Here is a tiny trained network, its code and every weight. The questions are about switching its units off for an input and a target symbol, where a switched-off unit gives its printed mean instead of its output.

import numpy as np


def w(rows, s, z=0):
    codes = np.array(rows[::2]) - 128.0
    scale = np.full(codes.shape[1], s)
    scale[-1] = z or s
    return codes * scale


def norm(h):
    return h / np.sqrt((h * h).mean(-1, keepdims=True) + 1e-5)


def f(y):
    return np.maximum(y, 0)


def softmax(a):
    e = np.exp(a - a.max(-1, keepdims=True))
    return e / e.sum(-1, keepdims=True)


def log_softmax(a):
    a = a - a.max(-1, keepdims=True)
    return a - np.log(np.exp(a).sum(-1, keepdims=True))


def net(x, mask):
    ids = ['αγδεζηθλμξπτφψ'.index(c) for c in x.split()]
    T = len(ids)
    res = E[ids] + P[:T]
    r = norm(res)
    for j in range(3):
        rows = slice(2 * j, 2 * j + 2)
        q, k, v = (r @ M[0][rows].T for M in (Q, K, V))
        z = softmax(np.where(np.tri(T) > 0, q @ k.T / 2**0.5, -1e9)) @ v
        o = O[0][rows]
        res = res + np.where(mask[j], z, o[:, -1]) @ o[:, :-1]
    y = f(norm(res) @ A[0][:, :-1].T + A[0][:, -1])
    res = res + np.where(mask[3:19], y, B[0][:, -1]) @ B[0][:, :-1]
    return log_softmax(norm(res)[-1] @ U[:, :-1].T + U[:, -1])


Q, K, V, O, A, B = {}, {}, {}, {}, {}, {}
E = w([
[132,93,150,171],'α',
[108,59,129,124],'γ',
[131,108,153,163],'δ',
[135,62,121,100],'ε',
[131,137,92,161],'ζ',
[134,129,62,205],'η',
[130,110,144,164],'θ',
[81,100,106,152],'λ',
[131,135,81,158],'μ',
[116,199,154,194],'ξ',
[131,137,87,164],'π',
[108,139,169,67],'τ',
[107,140,169,67],'φ',
[255,172,154,138],'ψ',
],0.029)
P = w([
[143,103,210,249],'0',
[140,112,183,230],'1',
[138,112,177,216],'2',
[136,116,163,201],'3',
[134,117,157,188],'4',
[127,118,156,170],'5',
[124,120,144,163],'6',
[125,127,137,150],'7',
[116,119,129,143],'8',
[118,128,118,136],'9',
[114,122,108,124],'10',
[104,119,98,117],'11',
[103,119,87,100],'12',
[98,117,90,95],'13',
],0.015)
Q[0] = w([
[90,198,163,131],'h1',
[78,36,67,198],'h1',
[175,179,153,49],'h2',
[37,135,185,93],'h2',
[51,171,3,123],'h3',
[101,185,108,173],'h3',
],0.044)
K[0] = w([
[159,182,150,172],'h1',
[24,93,75,39],'h1',
[4,50,144,116],'h2',
[130,75,105,211],'h2',
[158,28,6,246],'h3',
[91,127,108,206],'h3',
],0.035)
V[0] = w([
[3,119,117,145],'h1',
[156,47,86,84],'h1',
[235,165,127,153],'h2',
[25,182,136,134],'h2',
[86,106,148,129],'h3',
[180,136,123,85],'h3',
],0.038)
O[0] = w([
[44,12,33,81,252],'h1',
[201,69,120,246,129],'h1',
[243,247,9,101,178],'h2',
[8,178,224,134,130],'h2',
[191,105,98,74,135],'h3',
[130,166,211,63,65],'h3',
],0.018,0.033)
A[0] = w([
[170,92,181,4,3],'n1',
[33,173,145,40,95],'n2',
[49,145,254,128,78],'n3',
[145,131,125,64,71],'n4',
[70,184,80,75,187],'n5',
[184,167,122,82,133],'n6',
[87,62,187,95,144],'n7',
[106,188,164,127,207],'n8',
[188,149,190,69,179],'n9',
[166,239,253,138,82],'n10',
[148,143,148,49,106],'n11',
[69,56,126,77,144],'n12',
[122,163,159,108,191],'n13',
[227,115,209,205,98],'n14',
[160,44,190,194,118],'n15',
[191,198,137,82,119],'n16',
],0.027,0.0053)
B[0] = w([
[169,95,186,78,140],'n1',
[140,113,145,215,189],'n2',
[181,104,182,66,177],'n3',
[158,123,140,143,141],'n4',
[106,115,175,155,227],'n5',
[132,160,151,109,155],'n6',
[168,161,108,123,181],'n7',
[126,105,78,107,147],'n8',
[171,112,95,83,140],'n9',
[122,135,2,124,146],'n10',
[119,91,141,154,142],'n11',
[95,100,114,68,251],'n12',
[132,113,100,129,143],'n13',
[109,185,216,105,148],'n14',
[182,163,95,186,155],'n15',
[111,108,103,74,153],'n16',
],0.084,0.018)
U = w([
[212,166,64,42,117],'α',
[246,89,20,186,114],'γ',
[148,117,129,109,86],'δ',
[182,168,172,169,254],'ε',
[148,125,125,117,108],'ζ',
[103,181,83,157,132],'η',
[148,125,127,100,99],'θ',
[78,23,46,85,94],'λ',
[137,139,117,105,108],'μ',
[116,85,161,224,193],'ξ',
[100,179,140,89,148],'π',
[206,62,166,108,130],'τ',
[221,47,189,100,147],'φ',
[163,119,109,112,95],'ψ',
],0.011,0.0063)

Each question gives the input, a string of symbols that net reads in full, and the target symbol t.
The units are the heads (2 rows each of Q, K, V and O) and the neurons (one row each of A and B). Each row of codes is followed by its name. A weight is (code - 128) times the scale printed after its matrix; where a second scale follows, it is the last column's (O, A, B and U).
mask holds one flag per unit, heads first, then neurons. A switched-off unit (its flag False) gives its mean, the last column of its rows in O or B, instead of its output. The means were averaged over made-up inputs and are rounded, as every weight is.
A unit's drop is (log p(t) with every unit on - log p(t) with that unit switched off) / (log p(t) with every unit on - log p(t) with every unit switched off).
The circuit of an input: a set's keep is (log p(t) with only the set's units on - log p(t) with every unit switched off) / (log p(t) with every unit on - log p(t) with every unit switched off). Starting from the 12 units with the biggest drops (on a tie, the unit counted first), units are removed one at a time, each time the one whose removal leaves the highest keep (on an exact tie, the one counted first), for as long as the keep stays at least 0.8.
units of the circuit, in order: the units of the circuit, biggest drop first
unit that matters most: the unit with the biggest drop
k most important neurons: the k neurons with the biggest drops, biggest first
which heads matter: for each layer, one digit per head in row order, 1 if its drop is at least 0.15 and else 0, layers parted by /
input ξ λ φ ε φ η, target φ: which heads matter => 110
input λ α π π γ ξ, target ξ: units of the circuit, in order => [h1, n2]
input π λ λ γ λ λ η λ ξ ψ η θ π π, target γ: units of the circuit, in order => [h2]
input ψ η γ, target α: which heads matter => 011
input θ α λ γ φ η α ζ, target φ: units of the circuit, in order => [h2, n3, h1]
input π γ α ξ η, target ξ: which heads matter => 010
input λ γ γ μ, target γ: 2 most important neurons => [n12, n5]
input π ψ ξ, target α: which heads matter => 110
input φ α λ π π λ η π φ, target φ: which heads matter => 000
input λ φ π η λ η λ η ξ γ δ, target γ: units of the circuit, in order => [h1, n15]
input λ ψ λ λ π μ ξ, target α: units of the circuit, in order => [h1, n16]
input α λ α μ λ π μ γ π η η, target γ: which heads matter => 100
input π ε η α δ, target ε: which heads matter => 100
input λ λ π δ π λ α α φ π ψ π τ, target α: which heads matter => 100
input γ ε θ, target ε: units of the circuit, in order => [h1, n14]
input π φ λ λ η ζ π φ φ μ, target φ: unit that matters most => h2
input λ λ ζ ε π φ π, target φ: 2 most important neurons => [n3, n2]
input φ μ ζ π, target φ: units of the circuit, in order => [h1, h2, n3]
input α τ λ γ η π α π, target γ: which heads matter => 100
input φ α τ π η φ, target φ: which heads matter => 101
input η ζ α, target α: units of the circuit, in order => [h1, n2]
input λ λ γ η δ ζ, target γ: unit that matters most => h1
input α φ ξ π α, target ξ: units of the circuit, in order => [n2, h1]
input λ λ ψ η λ λ λ δ φ θ, target α: units of the circuit, in order => [h2, n6]
input α γ λ δ π λ λ α λ λ π φ α, target φ: 2 most important neurons => [n12, n4]
input α π η, target η: which heads matter => 111
input λ π λ ψ, target α: 3 most important neurons => [n10, n3, n14]
input α π η μ λ λ λ γ φ δ, target φ: unit that matters most => h3
input ψ λ λ π λ α π η π θ, target α: 2 most important neurons => [n2, n6]
input θ η π, target π: 2 most important neurons => [n2, n6]
